Below are the code and all the weights of a small trained network. Each question names an input and a target symbol and asks about switching units off, where a switched-off unit gives its printed mean instead of its output.

import numpy as np


def w(rows, s, z=0):
    codes = np.array(rows[::2]) - 128.0
    scale = np.full(codes.shape[1], s)
    scale[-1] = z or s
    return codes * scale


def f(y):
    return y / 2 * (1 + np.tanh(0.7978845608 * (y + 0.044715 * y**3)))


def softmax(a):
    e = np.exp(a - a.max(-1, keepdims=True))
    return e / e.sum(-1, keepdims=True)


def log_softmax(a):
    a = a - a.max(-1, keepdims=True)
    return a - np.log(np.exp(a).sum(-1, keepdims=True))


def net(x, mask):
    ids = ['ΘΣΨαβδλμω'.index(c) for c in x.split()]
    T = len(ids)
    res = E[ids] + P[:T]
    u = 0
    for l in range(2):
        r = res
        for j in range(3):
            rows = slice(3 * j, 3 * j + 3)
            q, k, v = (r @ M[l][rows].T for M in (Q, K, V))
            z = softmax(np.where(np.tri(T) > 0, q @ k.T / 3**0.5, -1e9)) @ v
            o = O[l][rows]
            res = res + np.where(mask[u + j], z, o[:, -1]) @ o[:, :-1]
        u += 3
        y = f(res @ A[l][:, :-1].T + A[l][:, -1])
        res = res + np.where(mask[u : u + 4], y, B[l][:, -1]) @ B[l][:, :-1]
        u += 4
    return log_softmax(res[-1] @ U[:, :-1].T + U[:, -1])


Q, K, V, O, A, B = {}, {}, {}, {}, {}, {}
E = w([
[88,96,83],'Θ',
[129,40,96],'Σ',
[138,36,107],'Ψ',
[133,48,149],'α',
[46,103,159],'β',
[66,96,135],'δ',
[126,48,115],'λ',
[82,53,21],'μ',
[255,204,40],'ω',
],0.0075)
P = w([
[87,147,195],'0',
[117,115,84],'1',
[100,136,94],'2',
[84,130,96],'3',
[80,128,91],'4',
[83,152,73],'5',
[88,155,72],'6',
[91,160,60],'7',
[111,163,52],'8',
[128,154,43],'9',
[153,151,58],'10',
[190,147,71],'11',
[215,138,90],'12',
[254,145,131],'13',
],0.0061)
Q[0] = w([
[157,114,80],'L0H0',
[157,196,141],'L0H0',
[213,136,20],'L0H0',
[110,27,152],'L0H1',
[180,253,44],'L0H1',
[168,156,62],'L0H1',
[79,146,91],'L0H2',
[149,142,174],'L0H2',
[141,146,128],'L0H2',
],0.036)
K[0] = w([
[166,110,95],'L0H0',
[171,141,179],'L0H0',
[219,107,102],'L0H0',
[189,181,125],'L0H1',
[3,112,85],'L0H1',
[71,169,80],'L0H1',
[159,129,150],'L0H2',
[119,101,95],'L0H2',
[107,157,116],'L0H2',
],0.041)
V[0] = w([
[71,190,155],'L0H0',
[92,166,145],'L0H0',
[69,177,169],'L0H0',
[78,149,164],'L0H1',
[247,59,163],'L0H1',
[92,147,148],'L0H1',
[169,70,255],'L0H2',
[60,115,38],'L0H2',
[41,79,51],'L0H2',
],0.0082)
O[0] = w([
[201,77,84,65],'L0H0',
[173,98,101,88],'L0H0',
[197,96,106,35],'L0H0',
[169,128,146,85],'L0H1',
[83,200,154,29],'L0H1',
[159,125,137,106],'L0H1',
[198,169,194,3],'L0H2',
[140,107,25,235],'L0H2',
[180,116,2,233],'L0H2',
],0.0098,0.0031)
A[0] = w([
[126,219,144,160],'L0N0',
[58,183,183,254],'L0N1',
[214,219,85,29],'L0N2',
[235,7,205,126],'L0N3',
],0.011,0.0043)
B[0] = w([
[167,78,104,2],'L0N0',
[206,97,132,235],'L0N1',
[73,246,110,210],'L0N2',
[26,246,191,109],'L0N3',
],0.014,0.00076)
Q[1] = w([
[73,184,255],'L1H0',
[120,164,187],'L1H0',
[107,85,91],'L1H0',
[121,118,142],'L1H1',
[152,51,45],'L1H1',
[149,147,83],'L1H1',
[113,143,144],'L1H2',
[164,140,121],'L1H2',
[155,137,118],'L1H2',
],0.03)
K[1] = w([
[101,126,2],'L1H0',
[119,128,89],'L1H0',
[122,128,152],'L1H0',
[122,130,127],'L1H1',
[129,53,101],'L1H1',
[156,108,130],'L1H1',
[124,137,152],'L1H2',
[145,121,136],'L1H2',
[142,120,134],'L1H2',
],0.049)
V[1] = w([
[90,137,149],'L1H0',
[112,103,106],'L1H0',
[172,125,173],'L1H0',
[120,157,103],'L1H1',
[120,129,180],'L1H1',
[164,80,141],'L1H1',
[189,234,100],'L1H2',
[249,200,91],'L1H2',
[129,98,131],'L1H2',
],0.018)
O[1] = w([
[190,119,37,171],'L1H0',
[139,165,173,120],'L1H0',
[5,64,99,101],'L1H0',
[141,110,150,142],'L1H1',
[106,90,14,6],'L1H1',
[95,172,148,167],'L1H1',
[147,229,107,84],'L1H2',
[66,185,51,97],'L1H2',
[104,91,115,142],'L1H2',
],0.012,0.011)
A[1] = w([
[66,88,84,8],'L1N0',
[111,63,64,216],'L1N1',
[174,5,158,170],'L1N2',
[170,68,29,21],'L1N3',
],0.011,0.013)
B[1] = w([
[154,108,237,160],'L1N0',
[124,236,47,248],'L1N1',
[109,4,184,255],'L1N2',
[198,131,219,202],'L1N3',
],0.015,0.016)
U = w([
[129,120,137,3],'Θ',
[62,102,100,110],'Σ',
[3,143,179,48],'Ψ',
[57,112,118,113],'α',
[102,109,128,112],'β',
[86,158,234,20],'δ',
[65,108,129,130],'λ',
[74,99,154,247],'μ',
[64,176,169,249],'ω',
],0.0066,0.0062)

Each question gives the input, a string of symbols that net reads in full, and the target symbol t.
The units are the heads (3 rows each of Q, K, V and O) and the neurons (one row each of A and B). Each row of codes is followed by its name. A weight is (code - 128) times the scale printed after its matrix; where a second scale follows, it is the last column's (O, A, B and U).
mask holds one flag per unit, layer by layer, with each layer's heads first. A switched-off unit (its flag False) gives its mean, the last column of its rows in O or B, instead of its output. The means were averaged over made-up inputs and are rounded, as every weight is.
A unit's drop is (log p(t) with every unit on - log p(t) with that unit switched off) / (log p(t) with every unit on - log p(t) with every unit switched off).
most important unit: the unit with the biggest drop
k most important neurons: the k neurons with the biggest drops, biggest first
k most important neurons of layer l: the k neurons of layer l with the biggest drops, biggest first
heads that matter: for each layer, one digit per head in row order, 1 if its drop is at least 0.15 and else 0, layers parted by /
drop when u is switched off: that unit's drop, to one decimal
input ω Σ μ Σ Ψ, target Ψ: 2 most important neurons -> [L0N1; L0N0]
input α μ Θ α α Ψ μ λ β μ ω α λ, target ω: most important unit -> L0H2
input μ μ μ μ Ψ λ Θ α Ψ Σ, target δ: heads that matter -> 001 / 110
input β Θ β ω, target Θ: heads that matter -> 111 / 100
input μ ω ω Θ Ψ Θ λ, target δ: 2 most important neurons -> [L1N1; L0N3]
input δ μ Ψ ω β δ Θ μ ω ω Σ, target ω: 2 most important neurons of layer 1 -> [L1N2; L1N3]
input β μ μ Θ, target Θ: 4 most important neurons -> [L0N3; L1N3; L1N1; L0N1]
input α μ ω λ, target ω: 4 most important neurons -> [L1N1; L0N1; L1N2; L0N3]
input μ Σ μ μ Σ ω ω ω μ, target ω: heads that matter -> 000 / 101
input β μ Σ μ ω Ψ λ, target Θ: 3 most important neurons -> [L0N3; L1N3; L0N1]
input μ Σ δ ω λ Σ ω ω Ψ, target ω: 2 most important neurons -> [L1N2; L0N2]
input α ω β ω δ Θ Θ ω Θ, target ω: 3 most important neurons of layer 0 -> [L0N3; L0N1; L0N2]
input β μ μ δ δ λ β μ μ μ β δ, target Θ: 3 most important neurons -> [L0N3; L1N3; L1N1]
input μ μ λ ω μ ω μ μ Θ, target δ: most important unit -> L1H0
input ω Θ β λ Σ, target Ψ: 3 most important neurons of layer 0 -> [L0N1; L0N0; L0N3]
input μ Θ μ β μ μ β μ ω ω ω Ψ, target ω: 3 most important neurons -> [L1N2; L1N3; L0N2]
input β ω μ δ Θ, target Θ: 3 most important neurons -> [L0N3; L1N3; L0N1]
input β Ψ Θ μ β Θ ω μ Ψ δ β μ Ψ, target Θ: 4 most important neurons -> [L0N3; L1N3; L1N1; L0N1]
input β μ μ λ ω μ Θ β Ψ Θ β δ ω, target Θ: 3 most important neurons of layer 0 -> [L0N3; L0N1; L0N0]
input α δ Ψ ω ω β, target ω: most important unit -> L1H2
input ω δ λ Θ Σ μ ω β δ μ Θ, target Ψ: drop when L0H1 is switched off -> 0.2
input μ ω μ α Θ α β δ δ α, target δ: drop when L0N3 is switched off -> 0.1
